Below is a small trained network, with its code and all its weights. Each question gives an input and a class and asks what happens when units are switched off, that is, made to give their printed mean instead of their output.

import numpy as np


def w(rows, s, z=0):
    codes = np.array(rows[::2]) - 128.0
    scale = np.full(codes.shape[1], s)
    scale[-1] = z or s
    return codes * scale


def f(y):
    return np.maximum(y, 0)


def log_softmax(a):
    a = a - a.max(-1, keepdims=True)
    return a - np.log(np.exp(a).sum(-1, keepdims=True))


def net(x, mask):
    res = np.array(x, float).reshape(1, 7) / 4 @ E
    y = f(res @ A[0][:, :-1].T + A[0][:, -1])
    res = res + np.where(mask, y, B[0][:, -1]) @ B[0][:, :-1]
    return log_softmax(res[-1] @ U[:, :-1].T + U[:, -1])


A, B = {}, {}
E = w([
[128,129,130,130,128,126,123,128,128,133,127],'x0',
[172,82,146,88,62,116,166,72,213,130,171],'x1',
[130,123,128,127,125,130,128,127,121,129,125],'x2',
[220,204,102,131,115,117,98,143,88,110,164],'x3',
[127,130,132,130,125,125,124,130,131,134,125],'x4',
[131,123,122,126,135,132,137,129,128,120,130],'x5',
[147,129,254,83,176,45,154,110,114,77,99],'x6',
],0.0097)
A[0] = w([
[109,100,81,132,99,153,123,120,153,143,130,233],'neuron 1',
[198,146,128,114,88,119,134,113,148,131,154,56],'neuron 2',
[214,150,127,114,87,122,132,114,153,123,160,34],'neuron 3',
[117,97,130,117,106,132,130,104,161,124,126,133],'neuron 4',
[141,155,161,124,155,116,123,122,100,120,123,117],'neuron 5',
[141,155,149,133,140,121,130,121,95,118,121,110],'neuron 6',
[107,73,163,128,104,124,142,112,178,134,144,124],'neuron 7',
[146,131,190,116,155,111,134,128,123,108,115,136],'neuron 8',
[129,163,83,139,130,137,96,149,112,120,144,167],'neuron 9',
[92,122,131,131,141,131,130,136,121,135,114,177],'neuron 10',
[127,157,52,144,99,152,110,145,92,147,137,228],'neuron 11',
[139,105,217,109,151,89,146,119,125,100,112,157],'neuron 12',
[166,139,129,119,105,125,133,123,138,126,148,75],'neuron 13',
[159,198,109,142,160,123,112,154,64,121,123,133],'neuron 14',
[3,124,131,132,185,138,127,149,109,141,97,243],'neuron 15',
[102,75,140,121,92,123,142,112,176,127,131,129],'neuron 16',
[115,125,84,141,97,146,130,127,123,140,132,252],'neuron 17',
],0.015,0.0034)
B[0] = w([
[93,126,121,118,24,145,100,214,135,119,153,194],'neuron 1',
[128,52,133,192,165,109,91,129,145,98,110,186],'neuron 2',
[133,45,140,206,173,90,79,123,136,100,108,194],'neuron 3',
[106,164,133,110,69,148,146,154,122,157,134,173],'neuron 4',
[164,174,162,102,113,68,126,164,102,118,155,178],'neuron 5',
[155,170,143,102,125,88,136,154,107,107,158,166],'neuron 6',
[89,154,132,113,123,197,197,93,132,179,120,198],'neuron 7',
[203,169,181,103,178,75,153,85,88,108,136,206],'neuron 8',
[115,148,80,113,190,179,138,86,132,135,100,183],'neuron 9',
[132,87,132,154,131,124,114,124,139,109,128,162],'neuron 10',
[69,122,57,128,204,232,127,67,157,139,86,215],'neuron 11',
[159,141,193,136,211,159,203,20,126,173,105,249],'neuron 12',
[128,80,129,158,153,115,109,120,134,108,128,160],'neuron 13',
[145,249,109,32,132,112,142,136,93,147,141,209],'neuron 14',
[168,6,137,228,168,82,68,115,163,84,127,231],'neuron 15',
[89,164,126,88,63,187,177,152,129,160,140,195],'neuron 16',
[56,100,89,134,80,179,97,163,163,143,128,186],'neuron 17',
],0.014,0.015)
U = w([
[101,13,73,235,140,118,13,181,174,60,108,246],'0',
[99,199,106,48,187,207,200,55,127,201,84,162],'1',
[212,36,200,227,184,26,129,97,129,72,124,113],'2',
[188,234,136,16,128,52,150,169,63,107,187,51],'3',
[74,147,109,72,2,157,161,216,143,171,188,73],'4',
],0.0055,0.0011)

Each question gives the input, the list of numbers given to net, and the class t.
The units are the neurons (one row each of A and B). Each row of codes is followed by its name. A weight is (code - 128) times the scale printed after its matrix; where a second scale follows, it is the last column's (A, B and U).
mask holds one flag per neuron, in row order. A switched-off neuron (its flag False) gives its mean, the last column of its row in B, instead of its output. The means were averaged over made-up inputs and are rounded, as every weight is.
A unit's drop is (log p(t) with every unit on - log p(t) with that unit switched off) / (log p(t) with every unit on - log p(t) with every unit switched off).
The circuit of an input: a set's keep is (log p(t) with only the set's units on - log p(t) with every unit switched off) / (log p(t) with every unit on - log p(t) with every unit switched off). Starting from the 12 units with the biggest drops (on a tie, the unit counted first), units are removed one at a time, each time the one whose removal leaves the highest keep (on an exact tie, the one counted first), for as long as the keep stays at least 0.8.
circuit, biggest first: the units of the circuit, biggest drop first
k most important neurons: the k neurons with the biggest drops, biggest first
drop when u is switched off: that unit's drop, to one decimal
input [1,5,-4,0,7,6,-8], class 4: 2 most important neurons -> (neuron 15; neuron 1)
input [6,-6,5,-2,2,6,7], class 2: circuit, biggest first -> (neuron 15)
input [-5,-8,-5,-5,-4,-2,0], class 0: 2 most important neurons -> (neuron 12; neuron 8)
input [3,8,3,1,2,-6,2], class 2: 2 most important neurons -> (neuron 3; neuron 2)
input [-2,6,-2,3,4,7,0], class 0: 2 most important neurons -> (neuron 12; neuron 8)
input [2,-6,-3,1,8,-6,5], class 3: 4 most important neurons -> (neuron 14; neuron 3; neuron 2; neuron 5)
input [6,-4,-5,0,-1,-5,-6], class 0: 3 most important neurons -> (neuron 12; neuron 15; neuron 7)
input [-8,-1,-3,8,-2,-3,8], class 3: 2 most important neurons -> (neuron 14; neuron 15)
input [-5,7,-8,2,-3,-8,-6], class 0: 2 most important neurons -> (neuron 3; neuron 2)
input [-6,5,-8,0,-7,3,-7], class 4: 3 most important neurons -> (neuron 15; neuron 1; neuron 16)
input [5,-5,7,1,8,-2,2], class 3: 3 most important neurons -> (neuron 14; neuron 3; neuron 2)
input [-2,0,2,4,3,5,4], class 3: 2 most important neurons -> (neuron 15; neuron 14)
input [-7,6,3,6,-7,1,1], class 2: drop when neuron 11 is switched off -> 0.3
input [1,-8,-4,-2,7,1,7], class 2: circuit, biggest first -> (neuron 15)
input [6,6,-3,-3,-4,7,0], class 4: drop when neuron 11 is switched off -> 0.2
input [5,0,-2,-3,6,6,-6], class 0: drop when neuron 14 is switched off -> 0.2
input [6,5,8,0,-8,2,-4], class 4: drop when neuron 1 is switched off -> 0.1
input [-8,3,0,1,0,4,1], class 2: 2 most important neurons -> (neuron 11; neuron 14)
